Below is a small trained network, with its code and all its weights. Each question gives an input and a class and asks what happens when units are switched off, that is, made to give their printed mean instead of their output.

import numpy as np


def w(rows, s, z=0):
    codes = np.array(rows[::2]) - 128.0
    scale = np.full(codes.shape[1], s)
    scale[-1] = z or s
    return codes * scale


def f(y):
    return y / 2 * (1 + np.tanh(0.7978845608 * (y + 0.044715 * y**3)))


def log_softmax(a):
    a = a - a.max(-1, keepdims=True)
    return a - np.log(np.exp(a).sum(-1, keepdims=True))


def net(x, mask):
    res = np.array(x, float).reshape(1, 5) / 4 @ E
    y = f(res @ A[0][:, :-1].T + A[0][:, -1])
    res = res + np.where(mask, y, B[0][:, -1]) @ B[0][:, :-1]
    return log_softmax(res[-1] @ U[:, :-1].T + U[:, -1])


A, B = {}, {}
E = w([
[153,85,103,117],'x0',
[162,124,11,190],'x1',
[140,2,206,169],'x2',
[244,185,123,90],'x3',
[140,168,205,245],'x4',
],0.0088)
A[0] = w([
[137,158,113,142,117],'n0',
[130,115,132,145,133],'n1',
[104,254,148,146,205],'n2',
[132,136,83,156,174],'n3',
[119,101,153,116,137],'n4',
[58,122,64,171,180],'n5',
[99,102,233,180,196],'n6',
[87,137,93,94,137],'n7',
[142,169,155,218,219],'n8',
[169,117,196,160,204],'n9',
[111,55,32,168,168],'n10',
[109,63,126,146,114],'n11',
[133,83,5,177,165],'n12',
[124,7,163,128,187],'n13',
[115,164,144,34,254],'n14',
[238,171,130,215,140],'n15',
[168,132,97,171,178],'n16',
[109,84,21,113,164],'n17',
[54,179,168,131,177],'n18',
[193,75,180,123,211],'n19',
],0.013,0.0044)
B[0] = w([
[107,118,113,130,141],'n0',
[128,137,149,143,136],'n1',
[55,35,59,113,214],'n2',
[126,124,126,164,154],'n3',
[153,128,141,130,152],'n4',
[148,103,121,160,176],'n5',
[176,89,251,142,247],'n6',
[164,125,112,102,162],'n7',
[45,74,176,166,208],'n8',
[98,174,181,157,201],'n9',
[172,144,115,156,187],'n10',
[127,146,144,104,164],'n11',
[178,136,83,227,196],'n12',
[201,143,183,125,225],'n13',
[145,133,87,38,215],'n14',
[7,210,120,160,206],'n15',
[105,151,117,169,161],'n16',
[215,153,92,141,189],'n17',
[143,45,103,130,191],'n18',
[135,164,153,117,195],'n19',
],0.023,0.014)
U = w([
[94,211,135,44,4],'0',
[226,146,241,132,3],'1',
[166,25,38,81,179],'2',
[90,2,166,165,73],'3',
[215,158,99,23,213],'4',
[20,210,122,177,249],'5',
[249,142,53,222,215],'6',
],0.0055,0.0025)

Each question gives the input, the list of numbers given to net, and the class t.
The units are the neurons (one row each of A and B). Each row of codes is followed by its name. A weight is (code - 128) times the scale printed after its matrix; where a second scale follows, it is the last column's (A, B and U).
mask holds one flag per neuron, in row order. A switched-off neuron (its flag False) gives its mean, the last column of its row in B, instead of its output. The means were averaged over made-up inputs and are rounded, as every weight is.
A unit's drop is (log p(t) with every unit on - log p(t) with that unit switched off) / (log p(t) with every unit on - log p(t) with every unit switched off).
The circuit of an input: a set's keep is (log p(t) with only the set's units on - log p(t) with every unit switched off) / (log p(t) with every unit on - log p(t) with every unit switched off). Starting from the 12 units with the biggest drops (on a tie, the unit counted first), units are removed one at a time, each time the one whose removal leaves the highest keep (on an exact tie, the one counted first), for as long as the keep stays at least 0.8.
units of the circuit, in order: the units of the circuit, biggest drop first
most important unit: the unit with the biggest drop
k most important neurons: the k neurons with the biggest drops, biggest first
drop when u is switched off: that unit's drop, to one decimal
input [1,-3,0,1,5], class 3: most important unit	n6
input [2,-7,-4,7,7], class 5: 2 most important neurons	n15; n9
input [-5,1,-5,-5,-6], class 6: 3 most important neurons	n17; n12; n8
input [-5,7,-5,-5,6], class 3: 3 most important neurons	n2; n8; n5
input [6,-7,3,-5,-8], class 4: 2 most important neurons	n14; n6
input [3,-3,-5,-7,-5], class 4: 3 most important neurons	n2; n14; n8
input [-8,3,-7,0,4], class 3: 2 most important neurons	n2; n18
input [-7,1,6,-5,8], class 1: 4 most important neurons	n6; n13; n2; n9
input [-3,-3,3,-4,-5], class 1: 2 most important neurons	n2; n13
input [-7,-5,3,7,7], class 3: 2 most important neurons	n6; n2
input [1,-6,0,-3,-3], class 4: 2 most important neurons	n14; n8
input [-8,8,-7,4,1], class 5: drop when n15 is switched off	0.7
input [2,-4,0,-3,8], class 3: drop when n8 is switched off	0.1
input [2,-6,-1,-7,-2], class 1: units of the circuit, in order	n2
input [-5,-2,-3,2,6], class 3: drop when n2 is switched off	0.3
